Each row has a hidden trait or not; one of two labels after the row says which. A new part has a new trait and new labels.
[  0  39 -19 -13   0   4 -12  -3   7   0   7   3  -8   2   1   5   7 -22
  -1 -22   5  -1  12  14  17  12  -7 -22  -2  -3 -11   7  -8   2  -2] : (8)
[ -4  34  -3 -12   2  -5 -20   6  -1  11  10   6  -2   8   0   6   3 -25
  14 -14   2  -1  10  -6   7  10  -5 -37  -4   1 -18  28 -27  -1   4] : (9)
[  1  53   5   2  -1 -15  -6 -13   6  -1   6  14 -12  13  -6  -2  -5 -25
 -18 -25   0   2   2   4  -3  -4  -4 -26   2   1 -28  16 -25  -9  -3] : (8)
[  2  27  -8 -12  -2   4  -4  -6   9  -8   8   2  -2   8   3   3   3 -15
  -5  -8   2  -1   5   8  15   9  -9 -23   0  -1 -15   1  -2   1  -4] : (8)
[  1  43  -6  -9  -2  -4  -3  -9  12  -1  11   7  -6  12  -7   1   1 -25
 -12 -15   3   1   6  10   8   6  -7 -27   0  -1 -17  10 -11  -2  -4] : (8)
[ -2  53  -1  -7   2  -6 -26   3   3  14   4  11  -7   5  -5   4   1 -30
   1 -25   5   0  16   1   8   5  -3 -22  -2  -1 -23  25 -26  -1   4] : (9)
[ -2  28   0  -8   1  -1   3   4   0  13  11   6  -2   8   7   3   2 -15
  11  -7   4   1   8   3   5   4  -1  -5  -3   0  11  13 -17   1   3] : (9)
[ -3  58  -3  -3   2  -9 -24   4   0  10   6  11  -3   2  -6   3   1 -22
   3 -21   4   0  16  -3   4   3  -3 -30  -2   0 -28  24 -26  -2   4] : (9)
[  1  13   9   1  -1  -6  17  -9   5   3   8   6  -3  12  -3  -3  -5  -8
 -11  -1   0   3  -4   7  -7  -4   2   0   1   1   8  -2  -2  -5  -2] : (8)
[  1  21   0  -8   0  -5  -1  -5   7  -2   7   3  -2  14  -5   0  -2 -20
  -6  -6   1   0   2   1   1   6  -5 -24   0   1 -13   9  -7  -3  -2] : (8)
[ -3  32   3   0   3  -9 -33   6  -4   6   1   9   0   4  -7   3  -1 -17
   4 -21   2  -1  14 -10   5   3  -2 -27  -1   1 -36  25  -7  -1   5] : (9)
[ -1  35 -12  -9   1  -3 -23   1   5   2   6   5  -7   2  -2   4   4 -21
   2 -23   4  -2  12   5  13  10  -6 -32  -1  -1 -24  15 -19   1   1] : (8)
[ -1  25 -11 -12   1   2 -20   4   2   2   2   3  -4   6   2   5   5 -18
   6 -17   3  -1  12   2  15  12  -6 -24  -2  -1 -18  15 -16   2   1] : (9)
[ -4  39  -4 -16   1  -1   7   4   2  29  14   5  -4  10   2   7   4 -23
  22  -6   4   1   8   5   7  11  -3 -12  -6  -1  14  30 -29   0   5] : (8)
[ -1  50   2 -15  -2  -1  16  -5   5   9  16   6  -4  22   5   2  -1 -28
   4  -3   1   3   4   4   0   5  -6 -10  -2   1   9  14 -13  -4  -2] : (9)
[  1  33  -7  -7  -1  -6 -14  -5   9  -8   8   3  -2   4  -7   2   1 -21
  -6 -15   3  -1   5   3   8   6  -8 -44   1   0 -28   6 -11  -2  -2] : (8)
[ -4  41   6 -13   0  -9   5   3  -4  11  17   3   1  26  -1   5  -2 -35
  24  -3  -1   1   2 -11  -9   6  -5 -30  -3   3   5  16 -24  -3   4] : (9)
[  4  37  -8  -3  -2   2 -16  -8  13  -6   2   9  -9   5  -4  -1   2 -19
 -24 -22   6  -1  12  16  18   3  -7 -13   2  -2 -32   3  -6   0  -5] : (8)
[  0  29  -1  -2   0  -8 -17  -3   6  -5   4   6  -5   5  -9   1  -1 -19
  -6 -19   3  -2   9   2   5   4  -5 -39   1   1 -30   9 -18  -3  -1] : (8)
[  0  29 -11 -18  -1  10   3   2   8  -3  12  -2  -2  10  11   5   5 -20
   9  -6   3   0   6   9  15  11  -8 -12  -1  -1   8  -3  -4   3  -2] : (8)
[  0  54  -6 -11  -2   3  13  -2   5  -5  17   3   1  13  10   2   2 -12
   6  -1   2   2   4   6   5   4  -6  -4  -1   0  13  -3  -8   0  -2] : (9)
[ -1  30   1  -6   1  -6 -18   0   6   0   5   6  -4   8  -5   1  -1 -22
  -3 -19   3  -1   8   4   7   5  -4 -26   0   0 -19   6 -16  -1   1] : (8)
[ -1  13  -5  -5   2  -2 -23   6   1   3   0   4  -4  -2  -1   4   3 -15
   4 -19   3  -2  10   0  10   8  -2 -21  -2  -1 -20  13 -17   1   3] : (8)
[ -3  48   1  -1   2  -4 -17   6  -1  19   3  14  -4   1  -1   2   1 -17
   2 -13   4   2  16   1   4   1   1  -6  -1  -1  -8  24 -20   0   5] : (9)
[ -2  32   5  -8   1 -10 -24   2   3   1   5   6  -4  17  -8   3  -2 -32
   1 -18   1  -1   9  -7   3   8  -6 -45  -1   2 -32  17 -24  -4   2] : (8)
[  1  63  -1 -19  -3   8  19  -8  12  17  16  11 -11  20  10   3   3 -30
  -6 -10   6   4   9  21  16   9  -8  11  -2  -2  12  17 -12   0  -3] : (8)
[  1  18  -4 -15  -3   0  12 -10  11  -7  10  -2   0  15   1   1   1 -10
  -6   2  -1   1  -3   7   2   6  -7 -17  -1   0  -2  -4   2  -3  -6] : (8)
[  0  39  -7 -14  -1   4  -5  -1   5  -1  10   3  -5  15   7   4   4 -23
   2 -12   3   0   9   7  15  10  -9 -15  -1   0  -9   5  -8   1  -2] : (8)
[ -1  15 -20  -2   3  -8 -51   3   4  -3  -5   3  -9 -12 -16   4   4 -21
  -4 -38   5  -5  15   0  16  11  -5 -56   0  -2 -54  18 -26   1   3] : (8)
[ -1  24   6  -5   0  -7  -3  -1   4   9   6   5  -6  17  -5   0  -3 -27
  -4 -14   2   1   5   3  -3   4  -2 -20  -1   1  -8  14 -20  -4   2] : (8)
[  0  37   7  -3  -1  -9   6  -9   5  11   8   9  -9  15  -7  -1  -4 -22
 -11 -14   1   2   1   7   0   2  -2 -17   0   0  -6  16 -19  -6   0] : (8)

New part:
[ -2   2   4   8 -11   4   3   2   9  14 -12  -7 -11   1   4   1 -30   8
  -9 -12   8  -3  19  -6  11  -8  -1   6   2 -18  11  -9  -8 -32  18  -4
 -10 -15   9   4  -4   9   2  -8  10  -2 -15  -4   0  32  20  -9   4  12
   7  13  -2  -6  12   1  11  17   4   6  -6 -20  -6  -5  21   6  19  -7
   4   5 -11   4  22 -10  13  -1  -9  18  -2  -2  -9  -9 -13   0  11 -16
  12  14   2 -17  -8   4  -2] : kobi
[  3   5 -19  -9  -1   1  -7   2  -4  -8   7  -9  -1   7   3   1 -19   8
  10 -15 -16   0  21  -5  14 -22  -5   4  -5  14   2   3  11  15  -9 -10
   3  -3   1   3   7  -8  -1 -14  -6  -3   0   5  14   8  20   3  -1  -3
   1 -37   0  -6   5 -11   1   2  -7   4   6  -3  -4   2  -1  -6   7   7
  11   5  17 -15  63 -12   7  -1  11   9  -5   5   9   1  -4  -3  18   7
  15 -10  -2   4  39  -7  -7] : madib
[ -3   1   7  -7  -3   3  -2  -5 -17  21 -21   4  -9  -5  -3   5 -16  -8
   6   1  10   6  10   3  -4  -2   5   2   9 -25   6 -14 -19   0  19  -4
 -12 -11   6  10  -5   7   6   5   3   5 -11  -7   2   2  19  -7   2  -5
  10   2 -12   3   0  14  20   5   1   3  -7 -12  -2  -3   5   0   4  -3
  -5   1 -27  13 -22   7   4  -6 -12   2  -2  -9  -9  -6   3  -2   4   7
  22  17  -8 -16 -26  11  -6] : madib
[  9  16  -2 -11  15 -10   4   6 -15 -12  -7  -8   7  -4  -4  -5 -19 -24
   3  -5  -3 -12  24  -5   9  32  -3   6   6   6   6  -9 -11 -12  13  -5
   2 -20  10   1  19   7  -3   9  12   5   6  -4   6   7  20   1   0   8
 -17  -2  -8   9   0   7  14   4  -6  -2 -10   4   4  -3  -2   0  -1  -4
  -9   3 -18  15  50  -6   1 -12   7  -3 -12 -14 -10  -2  47  -9 -10 -12
  15   9 -15 -19  -9   0  10] : madib
[ -7   1 -11 -24  12  -8   6   2 -30  -2 -15  -6   2 -15  -5   7 -11  -6
   2   2 -10   0  23   4   3  10  12  -6   0 -23  -2 -17  -2  -1   7   4
 -18 -13   0  20  -8   2  -3  -5  -1  -1   3   0  -7 -16  19  -3   9   2
   8 -24  -4   0  -9  19  15   7  -2  -4 -11   3   7  -2   2  -2   0  -2
 -11  -3 -14   4 -63  -4 -10 -12   3  12  -8 -16   2 -11  15   1  -1  -8
  19   6 -21 -13 -11  20  -4] : madib
[ -1   9  -3  -7   8  -1  -4   4 -24   0 -21  15  -5  -5 -11   3 -25 -29
  32 -12  18   9  12   9   3  24  -2   3   7  -4   4   5  -6   0  18  -2
 -29  -9  16  14  -2   1  -9  -2   3  13 -10  -1  10 -13  21 -11   1   0
   2  15 -11   4   4   7  19   8  -2   8  -5  -2  -6  -9  -5  -3  -1  -6
  -9   6 -37  11  44  -5   0 -10  -4  12  -8 -20 -14  -2  36   3  -6   7
  16  19  -2 -16 -16   0  -3] : kobi
[ -5   4  -7   5   7  -5  -5  10   0 -23   9   2   3   1  -3  -4  -7 -17
  23  -3   0   2  -8   4   9   6 -10   4  -3  14  -1  19  19  25 -14  -4
   2   5  -4  -6  -5  -7 -13  -1  -2   5   6  10  16 -11  18   4  -5   0
  -5 -17   0   2   0  -6  -9  -9  -5   2   2   8   0  -2  -7  -5  -2   1
  10   2  17  -6  63 -13   0   0  11   8  -8   6   7   4  19  -4   5   6
  21 -11 -10   9  17 -12   0] : kobi
[  8  10   9   1  -1   1  -4   1   4   9  -8  -9  -7   8   1  -3 -29  -8
  -1 -12  10  -7  20  -7   5   3  -3   9   7  -5  12 -10 -23 -24  21   6
  -8 -19  16  -2  12  11   7   4  12   3 -12  -9   9  30  20  -7  -3   9
  -6  13  -8   7  10   3  19  12  -3   5  -5 -18  -7  -6   9   2  12  -5
  -1   3 -22  11  46  -1  11  -4  -5  -1  -4  -7 -13  -1   8  -3   2  -8
  15  17   1 -23 -10   0   9] : kobi
[ 12  16  20  -1  11   3 -28   2  11  -1   9 -24 -26  23   2  -6 -23 -31
  22  -4  10  -5   3  -1  -4  -3   1   2   4  -5  10  -5 -18  -6   9   2
 -37 -13  17  -7  28   6  10   9  13  -5 -13  -1  24  48  17  -3 -17  10
 -21   2  -5  18  13  13  14   9 -17  10   5 -28  -9  -8  -1  -5  19  -5
  18 -13   8  -2  41  -4   9   3  11   3  -7   0   2   6 -19  -6  -1  -1
  31  10  -7 -26  14  13  41] : kobi
[  4   8 -17  -1   3   0  -8   6  -4 -17   5  -5  -1  -6   0   1  -8 -10
  10  -8 -10   3   4   4  12  16  -2  -5 -12   2  -1   8  29   1  -6  -5
 -15   2  -5   7  16  -4 -13 -14   2  -7   4  15  -1  12  20   5   5   6
 -14 -18   5  -6   5   1  -7   6  -3   7   3   4   1   0  -2  -2  12  -3
  10  -1  23 -11  48 -25   6   1  17  30  -9   0   8  -4   2  -7   0 -10
  20  -9 -15   6  23   3   8] : kobi
[ 19  11   3   4  -4   8 -14  -4  12   8   8 -11  -7  20   4  -4 -21  -5
   1 -20  -1  -4  15  -9   2 -10  -4   6   3   9  11  -5 -17 -15  12   0
 -10 -10  16  -8  25   4  10  -2   7  -1 -13  -7  12  33  21  -2  -7   7
 -12   9  -5   9  13  -6  16  13  -7   6   6 -15 -10  -3   1  -2  12   1
   6   0 -10  -2  61   1  14   0   3  -5  -1   0  -7   7  -6  -2   5   0
  16  10   7 -11  17  -5  11] : kobi
[  9   3   4 -10  10  -1 -13  -2   7   1  10 -20  -1  14   2  -1  -2  -8
  -9 -16 -10  -7  14  -7  -6  -9  11  -5  -1 -11   2 -16 -17 -18   3   2
 -28 -12  13  -2   6   5   7  -3   4  -6  -6  -8  -2   9  19  -3  -3  14
  -8   1  -1  14   0   8  20  13  -8  -4   0  -5  -1  -4   1  -5   7   0
  -6 -10 -12  -4 -63  13  -7  -4   5  -6  -1  -8   2   6 -12   8  -3 -13
  21  11  -6 -14   6  15  17] : kobi

[ -8  -1  -7   8  -7  -3 -11  -2   2  13  -2  11  -5 -13 -36  10   5 -15
  17   0 -12   4   1 -12 -20  -1  17   6  19  -1  -4  -5   0  27  10   0
  -8   9  13 -20  -1 -13   7  -2  -1  -9   3   3  -8  -1  12 -27  -2   9
   3   1 -16   0  -6  10   7  14   6 -25  -6  -4  -4 -18   7  12  -3  -3
  -2   5   1 -11   8  -6   4  -4  -9  -7  -4  -4  -1  13  -7  -3  -5   0
  -1  -7  11   4   2   1   5  -7  -5   7   2  -2  11  11 -12   6   3   5
  -6   7  19   5   0   8 -15  -5  -8  -6  -4   2  -5   2   2  14 -11   7
  -4 -14  13 -22  -3   2   4  -5 -22  -4  -3   1   0   6  -6  -5 -14   7
  -9   0   3   0   4   1  -4   5  -4   5  21  -1  -8   2] : L
[ -5  10  12 -17   8  20  13  19  -4  -2   2 -16  15  -8  53  -6  -1  33
 -23  -1  -7 -13   6  13  21  -7   0 -11 -24  -3 -23  28  -2 -29  -9   2
   8   6   2   5   7   2 -23  -2  -4  14   4  -5 -21   5 -29  17   0   3
 -20   3  23  19   8  -6 -19 -23   6  38   1   6  28   3 -19  -4  -9   2
   5  -5  -3  10 -24  20 -23  15  -6   6 -63  13  10 -46   8  -2   2 -14
   5   3  -8   5   5  -5   8   0  18  -9  -7  11   6  -8  22 -15   6   1
  15   6 -22  -8  -1   3  18  11   4   9   8  11  -1  10  -1   8   3  -6
  11   7 -20  17  24   5  17  14   8   2   7  -2  -1 -20  -4 -19  20 -21
  20  14  12   6  18  -4  17 -12   2 -15 -41  -9   9 -10] : L
[  9 -19 -19  25  -6 -14 -17 -24  12  16  -6  28   3  -7 -63   9  -4 -38
  28  -1   6  27  -7 -18 -30  11   9  -1  26  10   0 -23  -3  46   8  -1
 -11  23  23 -24  -2 -14  21   3  10 -20   5   1  -5  -2  33 -50  -3   0
  10  -9 -30 -16 -27   6  31  18  -8 -43  -4  -7 -35 -10  20  11  -2  -8
 -10   4  -9 -15  24 -13  13 -20  -1  -7  29  -7   5  37 -15   9  -8   9
  -9 -27   5  -1  -2   7 -10 -15 -15   9   9  -6   3   5   0  21 -15   5
 -15  -1  22  10   0   2 -12 -10   2 -11  -8 -10   2   3   4   5  -5   8
  -8  -9   5 -12 -14  -4 -10  -5  -8  -9  -2   5   0  19  -6  16 -24  11
  -4  -5 -15  -7  -3   5 -15  22   9  18  38  29 -21   5] : L
[ -4   9   6  -7   6   8   1   8  -5   6  -3  -5  15 -10  22  -3   3   5
 -12  -4  -9  -2   3   5  -1 -11   2   2  -7  -1 -23   8   2  -5  -4   1
   4   8  -4   7   7   0  -4  -2  -5   4   2   0 -14   3 -15   3   2   0
  -9  -1   5  13  12  -4  -2  -6  16  20  -3   6  12  -9 -10  -4  -4  -1
  -4  -1   1   2  -9   7 -15   1  -7  -2 -36  -1   7 -32   5  -4  10 -12
  12 -10   0   1   4  -7  11   1  13  -6  -6   2   6  -3   7 -11  12   2
   8  -1  -5  -4   2   3   9   4  -3  -1   9   7  -4  11   4  10   0  -5
   5   1  -4   3  20   1  10   4  -2  16  -1  -2   5 -11  -5 -17   4 -10
   8  10   7   4  17  -3  11  -7  -8  -4 -27 -18   3  -8] : H
[ -4  -4 -13  14  -4  -6  -9 -11   6   9   0  15  -7  -8 -47   9   2 -21
  25  -2  -8  11  -2 -11 -22  -2   9   5  20  -1  -8  -7   1  31   9   0
  -8   8  11 -11  -1  -9  10  -2  -3 -14   2   3  -2  -3  23 -40   1   5
   7  -1 -18   3   0   6  17  23   4 -22  -5  -4 -14 -15  11   9   1  -3
  -9   6   3  -9  11 -12   7  -8  -7  -9  20 -12   0  27  -7   1  -8   6
   0 -13  10   1   1   2   2  -9  -9   4   6  -3   6   7 -19   9   1   4
  -6   2  22   9   2   4 -15  -6  -6 -12  -2  -1  -5  -4   2  11  -8   2
 -10 -12  13 -17  -1   1   1  -8 -15  -4  -6   1  -4   9  -2   3 -14   8
 -10  -1  -2  -1   2   1  -6  10  -5   9  21   1  -7   3] : L
[  2  -5  -1   4   6   9  -4  -8   2   8  -1   5  24 -11  21 -10  -4  -4
 -13  -4   6   5  -1  -4  -7  -7  -4  -8 -10   3 -19   8  -2   5  -4   1
  -1  17   4   2   4  -4   3   3  -1  -2   8  -3 -10   3   1 -18  -1  -2
  -5 -10  -3   4 -17  -5  12  -2  -4  12  -6  -2  -9  -2  -4  -2  -3  -2
  -3  -6  -9   6  -1  10 -11 -13   1   3 -30   4  15 -20  -1   7   3 -10
   5 -25  -7  -1   3  -3   2   1  11  -6  -3   4   2 -10  30  -2  -9   3
   6  -4  -1  -6   2  -2  12   3  11   0  11  -2   2  13   5   2   8  -7
   8   1 -16  10   4  -2   5  10   7  10   2   4   3  -5  -9  -7   1 -10
  13  10  -8   0  19  -1   9   8   7   7 -17  11  -8  -2] : H
[ -9  11  -2  -2   1   6  -7   1  -5  12  -5   1   6  -8 -11   6   9  -8
   3  -3 -18   4   2   0 -10 -10  12  11   2  -3 -17  -5   2  16   4   1
  -1   7   0  -1   2  -5  -1  -4  -5  -2   0   4 -12   1  -3   0   2   5
  -2   2  -4   9  14   3   1   9  19  -2  -5   3   8 -17  -2   4  -3  -3
  -5   3   7  -7   2  -1 -10  -1 -11  -7  -7  -8  -1  -1   1  -7   8  -2
   7  -4   7   2   3  -4  10  -2   5   1  -4  -1  12   6 -11  -6  19   3
   1   2  13   1   3   6  -1   0 -11  -9   4   6 -10   5   4  14 -10  -1
   0  -9  18 -11  19   4  10   0 -16  12  -5  -2   7  -3  -2 -15   5  -3
  -4   3   8   4  14  -3   2  -5 -17  -2 -12 -23   5  -3] : L
[ -5   7 -13   1   1   5  -7   4  -5  10  -3   1   2 -12 -40   9   8  -7
  12  -3 -27  12   1  -4  -9 -13  17  10   8   1 -19 -10   3  11   5   2
   1   7   4   3   4  -2   0  -4  -6  -5   0   4 -12   2   2 -15   2   5
  -1   5  -6  10  18   4   6  15  20 -12  -5   4   7 -20   2   6   0   0
 -11   4   9 -12   2  -4  -8  -2 -12  -9 -16  -8  -4  -6  -5  -8  10  -3
   7 -10   9   1   2  -3   8  -1   3  -2  -2   0  12   7 -13  -4  20   3
  -3   0  15   4   4   5  -4  -3 -14 -10   5   4 -10   4   3  18  -9  -1
   0  -9  12 -14  16   3  13  -1 -13  11  -8  -2   6  -3   0  -9  -8  -4
 -11   6   8   3  12  -4   2  -3 -14  -2  -6 -25   1  -3] : L
[ -1   8  11  -8   8  19   3   5  -3   5   0  -5  21  -9  42  -7  -1   8
 -15  -4  -2  -3   2   5   0  -9  -4  -5 -17   1 -20  12  -1 -19  -8   1
   5  11  -3   7   6  -2  -5   0  -3   6   4  -2 -17   4 -10  15   0  -1
  -9  -2   8  12  -2  -5  -2  -8   4  21  -3   5   8   1 -12  -4  -6   0
   0  -3  -3   8  -2  11 -20   0  -5   3 -42   5  11 -40   6   0   7 -14
   9 -27  -6   0   3  -6   8   0  15  -5  -6   7   2  -9  22 -11   7   1
  10  -1 -13  -7   1   1  14   5   5   3  11   6   0  13   3   7   4  -7
   9   3 -13  13  23   1   9  14   6   9   2  -1   4 -11  -6 -17   7 -17
  13  11   4   3  17  -3  14  -5   1  -5 -29  -6  -3 -10] : H
[-10  -1  -6   9  -3  -1  -8  -5   1  12  -4   7   4 -10 -21   2   1 -10
   7  -2  -4   5   0  -8 -14  -2  10   1  10  -2 -20   3  -1  22   4   1
  -6  16   8 -11   0  -8   4  -1  -3  -6   6   1  -9   0  12 -24  -1   6
   0  -4  -9   2 -11   3   5  10   8 -11  -7  -2  -8 -14   3  10  -2  -4
  -1   1  -2  -4   5  -3  -4  -9  -7  -5  -6  -3   4   1  -4   0  -3  -9
  -2 -13   4   3   2  -1   6  -7   3   2   1   1   9   2   1   1  -4   5
  -7   3  13  -1   0   5  -7  -2   0  -5   2   4  -4   7   5   9  -4   2
   0 -10   1 -10   3   1   2   0 -10  -1  -1   2   2   2  -8  -9  -7   1
   1   4  -1   0  12   1   0   4  -1   7  11   3  -8  -3] : H
